Below are the code and all the weights of a small trained network. Each question names an input and a class and asks about switching units off, where a switched-off unit gives its printed mean instead of its output.

import numpy as np


def w(rows, s, z=0):
    codes = np.array(rows[::2]) - 128.0
    scale = np.full(codes.shape[1], s)
    scale[-1] = z or s
    return codes * scale


def norm(h):
    return h / np.sqrt((h * h).mean(-1, keepdims=True) + 1e-5)


def f(y):
    return y / 2 * (1 + np.tanh(0.7978845608 * (y + 0.044715 * y**3)))


def log_softmax(a):
    a = a - a.max(-1, keepdims=True)
    return a - np.log(np.exp(a).sum(-1, keepdims=True))


def net(x, mask):
    res = np.array(x, float).reshape(1, 8) / 4 @ E
    u = 0
    for l in range(4):
        y = f(norm(res) @ A[l][:, :-1].T + A[l][:, -1])
        res = res + np.where(mask[u : u + 3], y, B[l][:, -1]) @ B[l][:, :-1]
        u += 3
    return log_softmax(norm(res)[-1] @ U[:, :-1].T + U[:, -1])


A, B = {}, {}
E = w([
[105,83,143,71,127,123,127,195,190,148],'x0',
[198,119,107,82,91,162,17,102,145,176],'x1',
[157,157,43,40,52,137,215,155,161,116],'x2',
[109,150,125,159,128,125,148,82,88,56],'x3',
[135,81,246,93,144,77,84,142,162,144],'x4',
[151,226,138,107,103,85,100,189,117,125],'x5',
[130,103,150,87,122,85,96,101,113,94],'x6',
[85,128,96,196,80,184,102,99,70,206],'x7',
],0.013)
A[0] = w([
[68,125,145,121,95,75,254,107,101,28,36],'0.n0',
[84,118,244,155,153,55,133,148,229,85,94],'0.n1',
[116,139,80,81,19,113,133,143,227,97,2],'0.n2',
],0.0062,0.0045)
B[0] = w([
[18,108,218,143,129,210,125,206,47,33,211],'0.n0',
[69,96,104,112,226,171,123,254,68,111,253],'0.n1',
[131,100,104,119,68,152,188,139,133,187,174],'0.n2',
],0.0095,0.0035)
A[1] = w([
[120,58,90,208,130,233,99,161,76,213,1],'1.n0',
[150,254,100,204,95,91,105,168,52,103,52],'1.n1',
[143,160,61,5,45,186,135,217,117,194,55],'1.n2',
],0.0075,0.0059)
B[1] = w([
[62,171,100,84,185,195,95,126,126,156,190],'1.n0',
[81,186,76,137,85,114,6,110,91,132,195],'1.n1',
[114,147,73,105,107,93,119,84,182,219,254],'1.n2',
],0.014,0.0053)
A[2] = w([
[106,92,139,207,123,130,127,90,123,212,2],'2.n0',
[118,120,252,96,137,39,52,172,178,148,120],'2.n1',
[143,154,80,39,107,119,149,149,154,49,173],'2.n2',
],0.011,0.006)
B[2] = w([
[148,81,91,101,138,142,111,103,173,171,145],'2.n0',
[167,112,207,74,202,181,204,251,118,146,254],'2.n1',
[175,128,113,32,157,127,94,123,158,224,213],'2.n2',
],0.013,0.0078)
A[3] = w([
[114,163,114,210,93,110,121,122,46,55,3],'3.n0',
[199,107,164,178,25,139,70,70,109,112,55],'3.n1',
[116,138,44,85,119,90,255,92,158,85,106],'3.n2',
],0.0098,0.0034)
B[3] = w([
[83,160,121,233,131,19,215,164,144,89,231],'3.n0',
[141,77,174,131,139,17,115,145,107,4,167],'3.n1',
[198,123,214,114,175,158,95,254,129,86,253],'3.n2',
],0.0097,0.0033)
U = w([
[184,63,154,108,114,95,138,39,207,86,2],'0',
[143,50,227,79,219,166,179,247,121,101,196],'1',
[218,132,100,31,100,71,158,191,227,213,124],'2',
[79,139,55,153,99,199,49,37,117,195,146],'3',
[71,160,121,236,136,40,136,130,75,43,152],'4',
],0.013,0.0061)

Each question gives the input, the list of numbers given to net, and the class t.
The units are the neurons (one row each of A and B). Each row of codes is followed by its name. A weight is (code - 128) times the scale printed after its matrix; where a second scale follows, it is the last column's (A, B and U).
mask holds one flag per neuron, layer by layer. A switched-off neuron (its flag False) gives its mean, the last column of its row in B, instead of its output. The means were averaged over made-up inputs and are rounded, as every weight is.
A unit's drop is (log p(t) with every unit on - log p(t) with that unit switched off) / (log p(t) with every unit on - log p(t) with every unit switched off).
The circuit of an input: a set's keep is (log p(t) with only the set's units on - log p(t) with every unit switched off) / (log p(t) with every unit on - log p(t) with every unit switched off). Starting from all 12 units, units are removed one at a time, each time the one whose removal leaves the highest keep (on an exact tie, the one counted first), for as long as the keep stays at least 0.8.
circuit, biggest first: the units of the circuit, biggest drop first
most important unit: the unit with the biggest drop
top k neurons: the k neurons with the biggest drops, biggest first
top k neurons in layer l: the k neurons of layer l with the biggest drops, biggest first
drop when u is switched off: that unit's drop, to one decimal
input [-8,-4,-5,-1,1,7,-2,-4], class 4: most important unit => 1.n1
input [-4,8,-7,0,-2,7,4,5], class 4: circuit, biggest first => (3.n1, 2.n2, 1.n2)
input [6,7,-1,1,-2,-2,-2,-1], class 3: circuit, biggest first => (2.n1, 1.n0)
input [-8,-4,5,1,-4,-6,3,1], class 4: top 3 neurons => (2.n1, 3.n0, 0.n0)
input [-6,0,-3,-1,-2,-3,-5,-7], class 4: top 2 neurons => (2.n1, 2.n2)
input [4,7,0,-5,0,-1,-5,2], class 3: circuit, biggest first => (2.n1, 1.n0)
input [0,1,-8,-1,-2,8,-6,0], class 4: circuit, biggest first => (1.n1, 2.n2)
input [-2,-2,6,8,4,-3,-1,4], class 4: circuit, biggest first => (0.n0, 2.n1)
input [8,-2,4,-6,-4,-7,2,7], class 3: top 2 neurons in layer 2 => (2.n1, 2.n2)
input [-2,8,1,8,-5,-3,5,5], class 4: top 2 neurons in layer 3 => (3.n1, 3.n0)
input [8,7,2,8,1,-8,3,-5], class 2: top 2 neurons => (2.n2, 0.n0)
input [0,-1,3,-5,7,-7,-4,6], class 3: top 2 neurons => (2.n1, 1.n0)
input [0,-1,3,4,-6,8,-5,3], class 3: top 2 neurons => (1.n1, 1.n2)
input [-7,-7,-3,-6,3,2,-6,5], class 3: top neuron => (2.n0)
input [-8,3,-6,-2,-8,5,-2,-7], class 4: drop when 3.n0 is switched off => 0.1
input [5,7,1,7,7,4,0,5], class 1: drop when 2.n2 is switched off => 0.1
input [4,4,3,3,4,-5,-3,5], class 3: drop when 2.n1 is switched off => 0.1
